Below is a small trained network, with its code and all its weights. Each question gives an input and a target symbol and asks what happens when units are switched off, that is, made to give their printed mean instead of their output.

import numpy as np


def w(rows, s, z=0):
    codes = np.array(rows[::2]) - 128.0
    scale = np.full(codes.shape[1], s)
    scale[-1] = z or s
    return codes * scale


def f(y):
    return y / 2 * (1 + np.tanh(0.7978845608 * (y + 0.044715 * y**3)))


def softmax(a):
    e = np.exp(a - a.max(-1, keepdims=True))
    return e / e.sum(-1, keepdims=True)


def log_softmax(a):
    a = a - a.max(-1, keepdims=True)
    return a - np.log(np.exp(a).sum(-1, keepdims=True))


def net(x, mask):
    ids = ['βηξτφω'.index(c) for c in x.split()]
    T = len(ids)
    res = E[ids] + P[:T]
    r = res
    for j in range(2):
        rows = slice(4 * j, 4 * j + 4)
        q, k, v = (r @ M[0][rows].T for M in (Q, K, V))
        z = softmax(np.where(np.tri(T) > 0, q @ k.T / 4**0.5, -1e9)) @ v
        o = O[0][rows]
        res = res + np.where(mask[j], z, o[:, -1]) @ o[:, :-1]
    y = f(res @ A[0][:, :-1].T + A[0][:, -1])
    res = res + np.where(mask[2:18], y, B[0][:, -1]) @ B[0][:, :-1]
    return log_softmax(res[-1] @ U[:, :-1].T + U[:, -1])


Q, K, V, O, A, B = {}, {}, {}, {}, {}, {}
E = w([
[12,201,162,72,186,131,74,141,149,96,53,26],'β',
[111,43,185,196,122,99,83,82,125,171,126,58],'η',
[102,151,65,87,83,168,133,33,164,148,98,27],'ξ',
[39,175,176,185,214,199,154,63,125,158,185,159],'τ',
[50,149,196,51,108,95,8,59,193,56,101,120],'φ',
[214,244,183,185,123,237,42,140,127,68,162,70],'ω',
],0.012)
P = w([
[128,94,140,149,91,94,155,183,34,151,104,168],'0',
[140,145,249,105,107,209,255,61,150,141,131,98],'1',
[125,162,179,117,107,153,230,79,146,115,142,114],'2',
[127,165,143,143,149,103,198,92,166,116,116,115],'3',
[130,149,125,136,148,119,195,97,166,101,122,104],'4',
[140,139,106,153,177,133,168,79,150,108,86,123],'5',
[111,138,99,131,136,140,171,116,153,83,142,102],'6',
[119,119,81,131,140,172,151,120,160,78,134,108],'7',
[135,157,87,115,141,121,118,103,153,125,147,109],'8',
[125,145,75,92,102,182,153,154,145,115,212,95],'9',
[98,156,74,149,116,169,110,128,133,122,139,127],'10',
[78,187,90,154,86,166,123,157,138,158,150,135],'11',
[94,144,56,141,95,206,106,170,149,140,155,129],'12',
[100,165,62,139,76,178,95,172,168,183,162,147],'13',
],0.01)
Q[0] = w([
[128,160,142,130,111,130,101,139,141,180,137,116],'H0',
[120,120,142,131,149,139,140,102,129,108,128,90],'H0',
[119,145,146,122,115,95,133,105,133,141,147,126],'H0',
[106,100,100,143,129,166,84,127,135,111,137,134],'H0',
[201,137,111,140,154,74,160,187,63,133,91,199],'H1',
[4,116,131,154,100,180,73,67,201,138,154,37],'H1',
[222,95,49,90,158,59,158,245,40,169,81,248],'H1',
[213,127,117,120,147,90,160,198,65,132,99,230],'H1',
],0.043)
K[0] = w([
[88,140,131,98,36,162,130,174,81,124,155,175],'H0',
[135,128,67,123,132,124,30,139,124,90,177,115],'H0',
[121,101,173,124,78,151,120,197,163,102,155,53],'H0',
[149,142,68,130,133,110,23,161,70,158,90,146],'H0',
[104,230,107,101,86,178,110,129,215,109,140,86],'H1',
[155,108,109,124,173,58,126,76,1,136,136,156],'H1',
[143,232,103,8,127,195,141,68,237,53,161,76],'H1',
[103,177,147,41,109,173,138,143,185,113,152,126],'H1',
],0.022)
V[0] = w([
[63,150,129,109,239,143,151,204,139,150,109,16],'H0',
[138,34,104,116,65,89,145,159,45,161,72,35],'H0',
[70,122,55,205,122,154,113,27,182,146,220,79],'H0',
[44,121,135,26,165,125,125,140,103,130,114,169],'H0',
[44,114,157,93,112,80,82,117,113,79,43,165],'H1',
[168,176,201,193,186,145,83,164,54,68,167,159],'H1',
[225,109,129,90,61,144,155,191,27,150,80,66],'H1',
[102,250,94,109,147,118,109,109,128,103,20,32],'H1',
],0.016)
O[0] = w([
[190,202,147,92,83,120,149,100,73,215,49,172,105],'H0',
[96,201,76,139,157,58,157,178,113,179,96,57,32],'H0',
[128,131,135,176,105,140,90,95,2,116,184,144,117],'H0',
[80,122,147,165,66,76,222,57,153,167,113,141,239],'H0',
[127,132,115,120,165,122,43,108,131,183,201,111,254],'H1',
[112,113,150,122,84,23,192,111,170,192,152,163,122],'H1',
[153,127,203,83,104,84,151,153,32,145,123,56,132],'H1',
[159,118,155,153,55,198,94,209,97,216,113,152,166],'H1',
],0.0095,0.011)
A[0] = w([
[161,148,102,118,170,145,100,120,58,119,75,141,131],'N0',
[200,144,153,143,101,119,114,170,129,131,185,158,19],'N1',
[168,127,115,106,149,135,118,182,53,147,100,148,30],'N2',
[176,132,109,128,148,156,79,139,124,136,156,145,18],'N3',
[121,124,114,102,153,93,167,120,162,158,144,134,3],'N4',
[145,166,78,129,125,106,144,142,87,148,134,206,87],'N5',
[202,149,109,118,168,107,128,120,172,60,124,101,123],'N6',
[137,91,116,132,120,116,146,103,79,123,129,217,47],'N7',
[126,83,12,100,168,110,150,196,164,133,58,150,49],'N8',
[171,145,152,103,93,117,176,143,48,123,106,168,38],'N9',
[102,139,78,185,111,114,88,128,97,117,156,136,107],'N10',
[194,68,117,193,159,165,196,135,128,118,102,164,54],'N11',
[183,202,57,207,150,73,177,216,182,101,105,131,49],'N12',
[94,63,45,110,134,68,143,202,91,129,103,153,21],'N13',
[155,123,5,125,194,73,110,204,144,83,109,171,90],'N14',
[129,166,86,123,207,96,190,135,87,138,158,193,26],'N15',
],0.012,0.0051)
B[0] = w([
[128,113,134,134,127,81,80,154,105,157,153,138,230],'N0',
[101,133,103,118,140,104,145,111,110,131,72,134,210],'N1',
[128,149,136,118,109,174,165,53,155,85,112,155,216],'N2',
[113,140,118,152,126,102,164,151,152,163,133,114,254],'N3',
[148,126,101,142,139,145,124,193,102,102,106,145,237],'N4',
[88,87,155,138,123,150,86,94,76,120,175,109,150],'N5',
[137,147,107,158,110,160,122,142,86,124,102,129,184],'N6',
[151,159,124,118,136,136,162,154,79,114,77,77,189],'N7',
[116,128,151,120,170,24,109,119,79,155,189,126,150],'N8',
[148,105,89,146,174,110,141,192,171,100,157,142,246],'N9',
[154,129,131,110,154,143,153,165,148,100,94,112,218],'N10',
[105,181,147,61,119,136,92,103,147,114,113,137,154],'N11',
[160,99,134,113,138,143,59,166,90,186,175,141,153],'N12',
[154,135,164,120,131,164,172,149,184,136,148,171,144],'N13',
[154,106,171,89,94,125,251,111,182,93,94,147,144],'N14',
[101,95,124,128,102,119,87,116,222,132,128,134,141],'N15',
],0.013,0.0074)
U = w([
[122,120,121,125,135,48,142,92,9,145,139,78,102],'β',
[82,88,82,141,166,156,99,116,168,156,157,130,199],'η',
[170,104,163,93,116,115,184,167,111,145,105,148,2],'ξ',
[143,162,163,96,44,148,157,100,66,232,41,179,26],'τ',
[88,132,144,103,82,155,233,36,114,74,42,116,201],'φ',
[227,143,172,128,105,251,84,173,54,86,96,137,207],'ω',
],0.003,0.0027)

Each question gives the input, a string of symbols that net reads in full, and the target symbol t.
The units are the heads (4 rows each of Q, K, V and O) and the neurons (one row each of A and B). Each row of codes is followed by its name. A weight is (code - 128) times the scale printed after its matrix; where a second scale follows, it is the last column's (O, A, B and U).
mask holds one flag per unit, heads first, then neurons. A switched-off unit (its flag False) gives its mean, the last column of its rows in O or B, instead of its output. The means were averaged over made-up inputs and are rounded, as every weight is.
A unit's drop is (log p(t) with every unit on - log p(t) with that unit switched off) / (log p(t) with every unit on - log p(t) with every unit switched off).
The circuit of an input: a set's keep is (log p(t) with only the set's units on - log p(t) with every unit switched off) / (log p(t) with every unit on - log p(t) with every unit switched off). Starting from the 12 units with the biggest drops (on a tie, the unit counted first), units are removed one at a time, each time the one whose removal leaves the highest keep (on an exact tie, the one counted first), for as long as the keep stays at least 0.8.
circuit, biggest first: the units of the circuit, biggest drop first
unit that matters most: the unit with the biggest drop
k most important neurons: the k neurons with the biggest drops, biggest first
which heads matter: for each layer, one digit per head in row order, 1 if its drop is at least 0.15 and else 0, layers parted by /
input η η β φ ξ ξ ξ, target β: most important neuron	N2
input ω φ τ, target ξ: circuit, biggest first	H1, N9
input η φ ξ φ φ φ β η β, target β: which heads matter	11
input β φ φ ξ φ ξ φ ξ β, target τ: which heads matter	01
input β η β β, target ξ: which heads matter	11
input β φ τ, target τ: circuit, biggest first	H1, N1
input ξ β φ φ φ φ ξ ξ η β, target β: circuit, biggest first	H0, N5, N9
input ξ φ β φ, target ω: which heads matter	01
input τ ξ φ ξ φ φ β φ φ φ φ η, target φ: circuit, biggest first	H1, H0, N7
input φ φ φ β τ φ φ η ξ ξ φ, target φ: circuit, biggest first	H1, H0
input τ ξ τ φ φ ξ φ φ ξ ξ ω, target φ: 4 most important neurons	N1, N3, N14, N4
input ξ η ξ φ φ η φ φ φ φ ω η ξ, target ω: 2 most important neurons	N10, N7
input β τ ω, target τ: circuit, biggest first	N1, H1
input β φ ξ φ φ τ η β η, target τ: unit that matters most	H0
input ω β φ φ ξ β ω φ ξ ξ β, target ξ: 2 most important neurons	N9, N13
input ξ ξ β, target ω: which heads matter	01
input φ φ ξ φ, target η: which heads matter	01
input ω φ η, target ω: 3 most important neurons	N6, N1, N2
input φ η φ φ ξ φ η φ φ φ ω η φ, target ω: which heads matter	11
input ξ ξ τ ξ ω φ φ τ, target ω: circuit, biggest first	H1
input φ η ξ ω β, target ω: which heads matter	11
input τ η φ φ η, target φ: which heads matter	11
input τ ω φ ξ φ φ ω, target φ: 3 most important neurons	N1, N4, N0
input η ξ φ φ φ φ η, target β: which heads matter	01
input β φ φ φ ξ φ φ ξ φ ω φ ξ, target τ: 2 most important neurons	N1, N3
input ξ ξ ξ ξ, target ω: which heads matter	01
input φ φ φ, target η: which heads matter	01
input τ φ ξ φ φ ξ ξ, target φ: which heads matter	11
